Here is a tiny trained network, its code and every weight. The questions are about switching its units off for an input and a class, where a switched-off unit gives its printed mean instead of its output.

import numpy as np


def w(rows, s, z=0):
    codes = np.array(rows[::2]) - 128.0
    scale = np.full(codes.shape[1], s)
    scale[-1] = z or s
    return codes * scale


def f(y):
    return np.maximum(y, 0)


def log_softmax(a):
    a = a - a.max(-1, keepdims=True)
    return a - np.log(np.exp(a).sum(-1, keepdims=True))


def net(x, mask):
    res = np.array(x, float).reshape(1, 6) / 4 @ E
    y = f(res @ A[0][:, :-1].T + A[0][:, -1])
    res = res + np.where(mask, y, B[0][:, -1]) @ B[0][:, :-1]
    return log_softmax(res[-1] @ U[:, :-1].T + U[:, -1])


A, B = {}, {}
E = w([
[141,197,162,119,200,124,219,90,107,207,62],'x0',
[202,209,70,172,135,2,59,115,212,58,32],'x1',
[145,174,71,83,114,118,188,75,26,28,157],'x2',
[218,78,175,57,228,119,99,96,148,102,164],'x3',
[68,146,57,93,183,228,62,109,141,114,77],'x4',
[205,191,50,123,147,179,163,241,167,154,197],'x5',
],0.0058)
A[0] = w([
[43,179,71,211,11,133,152,168,100,165,96,97],'n0',
[134,143,119,80,116,157,173,107,28,66,167,115],'n1',
[192,200,46,131,138,168,169,241,163,160,196,86],'n2',
[135,173,54,88,117,86,180,84,48,41,164,61],'n3',
[132,85,115,160,64,127,50,155,147,54,183,109],'n4',
[199,190,50,128,124,171,176,233,165,151,183,70],'n5',
[158,195,162,114,179,129,197,91,129,186,33,86],'n6',
[67,76,199,122,78,84,122,60,91,118,78,69],'n7',
[180,122,180,171,80,36,181,135,120,136,197,120],'n8',
[129,213,172,143,196,141,201,93,98,213,71,131],'n9',
[102,81,191,165,135,153,95,168,203,222,127,115],'n10',
[128,79,187,201,126,120,68,180,248,228,90,83],'n11',
[113,74,84,160,67,121,55,165,161,45,196,80],'n12',
[111,83,118,119,65,137,76,160,134,66,182,97],'n13',
[144,152,89,82,106,132,176,98,34,61,157,93],'n14',
[150,187,66,100,121,94,163,65,71,36,151,82],'n15',
[213,65,165,22,254,112,87,98,177,85,177,212],'n16',
[197,217,84,201,136,32,68,105,217,48,31,8],'n17',
[146,216,149,124,199,127,215,117,131,192,72,94],'n18',
[72,106,177,156,127,81,122,52,92,115,65,29],'n19',
[62,183,83,191,37,132,150,154,121,151,103,80],'n20',
[197,95,206,164,48,50,187,135,114,133,183,127],'n21',
[140,202,158,128,204,119,206,96,104,195,55,92],'n22',
[44,189,73,206,17,129,146,156,106,154,80,98],'n23',
[52,152,46,76,190,221,49,92,135,99,85,183],'n24',
[190,204,67,187,134,25,69,103,208,63,49,5],'n25',
[76,81,178,166,106,83,106,44,108,104,53,28],'n26',
[59,133,51,80,206,219,65,94,140,90,76,215],'n27',
[176,119,200,159,63,36,176,138,122,124,183,115],'n28',
[216,192,47,162,134,164,163,231,155,168,172,67],'n29',
],0.0045,0.0011)
B[0] = w([
[205,214,208,149,194,119,21,63,26,112,167,201],'n0',
[99,70,82,224,199,120,165,212,102,172,121,197],'n1',
[31,108,191,64,173,109,133,57,201,18,127,227],'n2',
[85,88,64,207,211,84,138,209,99,147,57,203],'n3',
[145,110,50,42,41,63,68,125,137,193,121,191],'n4',
[32,112,185,62,178,112,138,53,232,13,130,219],'n5',
[123,107,47,47,44,50,70,106,123,192,149,199],'n6',
[83,107,193,88,158,140,151,67,201,32,119,204],'n7',
[182,179,166,127,79,188,182,152,195,127,40,190],'n8',
[109,88,52,60,47,78,73,94,114,163,185,210],'n9',
[72,74,58,209,228,116,122,216,69,151,99,210],'n10',
[74,94,47,209,245,52,104,235,106,134,48,224],'n11',
[145,110,46,37,39,43,72,116,127,180,140,198],'n12',
[132,93,64,76,59,80,97,120,118,190,156,181],'n13',
[77,88,68,197,223,119,156,218,103,176,86,196],'n14',
[92,87,47,215,201,98,134,222,101,154,63,201],'n15',
[235,242,188,158,174,106,32,87,15,142,149,251],'n16',
[67,41,175,209,104,238,220,65,81,217,254,254],'n17',
[112,89,70,52,52,57,75,97,135,148,163,200],'n18',
[51,99,155,64,152,91,137,81,215,42,123,191],'n19',
[205,209,197,147,181,98,40,66,28,99,154,183],'n20',
[186,174,172,150,75,200,186,169,201,144,42,200],'n21',
[129,89,51,48,55,62,79,116,144,187,167,205],'n22',
[217,222,202,157,195,104,33,77,34,124,162,199],'n23',
[207,184,149,118,57,200,185,153,200,157,51,223],'n24',
[59,22,192,227,112,245,246,71,98,212,249,245],'n25',
[32,129,181,79,169,117,140,78,213,37,109,199],'n26',
[215,202,156,143,36,193,193,158,188,157,48,226],'n27',
[204,189,146,122,85,183,194,176,204,142,55,192],'n28',
[36,113,181,62,167,86,146,61,211,24,118,218],'n29',
],0.0039,0.0055)
U = w([
[82,67,161,169,116,220,186,105,100,185,247,218],'0',
[63,123,159,79,162,92,129,98,191,2,108,2],'1',
[106,100,57,197,210,74,117,217,108,152,54,42],'2',
[146,115,52,53,27,50,77,116,129,175,157,101],'3',
[217,204,183,144,177,113,56,100,65,113,154,222],'4',
[199,171,146,132,52,194,169,157,179,137,27,175],'5',
],0.0083,0.00089)

Each question gives the input, the list of numbers given to net, and the class t.
The units are the neurons (one row each of A and B). Each row of codes is followed by its name. A weight is (code - 128) times the scale printed after its matrix; where a second scale follows, it is the last column's (A, B and U).
mask holds one flag per neuron, in row order. A switched-off neuron (its flag False) gives its mean, the last column of its row in B, instead of its output. The means were averaged over made-up inputs and are rounded, as every weight is.
A unit's drop is (log p(t) with every unit on - log p(t) with that unit switched off) / (log p(t) with every unit on - log p(t) with every unit switched off).
The circuit of an input: a set's keep is (log p(t) with only the set's units on - log p(t) with every unit switched off) / (log p(t) with every unit on - log p(t) with every unit switched off). Starting from the 12 units with the biggest drops (on a tie, the unit counted first), units are removed one at a time, each time the one whose removal leaves the highest keep (on an exact tie, the one counted first), for as long as the keep stays at least 0.8.
units of the circuit, in order: the units of the circuit, biggest drop first
unit that matters most: the unit with the biggest drop
top k neurons: the k neurons with the biggest drops, biggest first
input [-2,5,-4,-7,3,1], class 4: units of the circuit, in order	[n23, n0]
input [-8,-7,8,-2,8,7], class 2: units of the circuit, in order	[n14, n3, n17]
input [-2,-1,3,2,-7,5], class 5: units of the circuit, in order	[n21, n8]
input [2,-4,-2,6,4,5], class 4: top neuron	[n16]
input [2,-5,-7,-8,2,-4], class 4: units of the circuit, in order	[n0, n23, n20]
input [-7,-4,-5,-7,0,-8], class 1: top 3 neurons	[n7, n26, n19]
input [6,-6,-8,-2,7,-8], class 1: units of the circuit, in order	[n26, n17]
input [6,7,-6,-4,-3,-3], class 0: units of the circuit, in order	[n17, n25]
input [-7,-1,7,-8,1,7], class 4: top 3 neurons	[n0, n23, n20]
input [4,-3,-4,2,8,-1], class 5: top 2 neurons	[n27, n24]
input [7,4,6,-1,2,-5], class 3: units of the circuit, in order	[n6, n22]
input [-5,3,-5,2,-8,-7], class 5: units of the circuit, in order	[n21, n28]
input [7,-6,-4,-8,7,2], class 4: top 2 neurons	[n0, n23]
input [-8,-5,-5,-8,4,4], class 3: unit that matters most	n12
input [7,1,8,-1,1,-7], class 2: units of the circuit, in order	[n15, n3]
input [7,-2,-1,5,-8,4], class 5: top 3 neurons	[n21, n8, n28]
input [5,5,3,-3,-5,-5], class 0: top 2 neurons	[n17, n25]
input [7,1,2,4,-8,0], class 5: top 2 neurons	[n21, n8]
input [-6,1,-8,2,-8,-3], class 2: top 2 neurons	[n11, n10]
input [-6,5,-5,8,3,-4], class 4: units of the circuit, in order	[n16]
input [4,-2,-3,-5,-7,2], class 5: top 4 neurons	[n21, n8, n28, n16]
input [-7,-6,3,-8,6,3], class 4: units of the circuit, in order	[n0, n23, n20]
input [4,7,-1,3,-2,-6], class 0: units of the circuit, in order	[n17, n25]
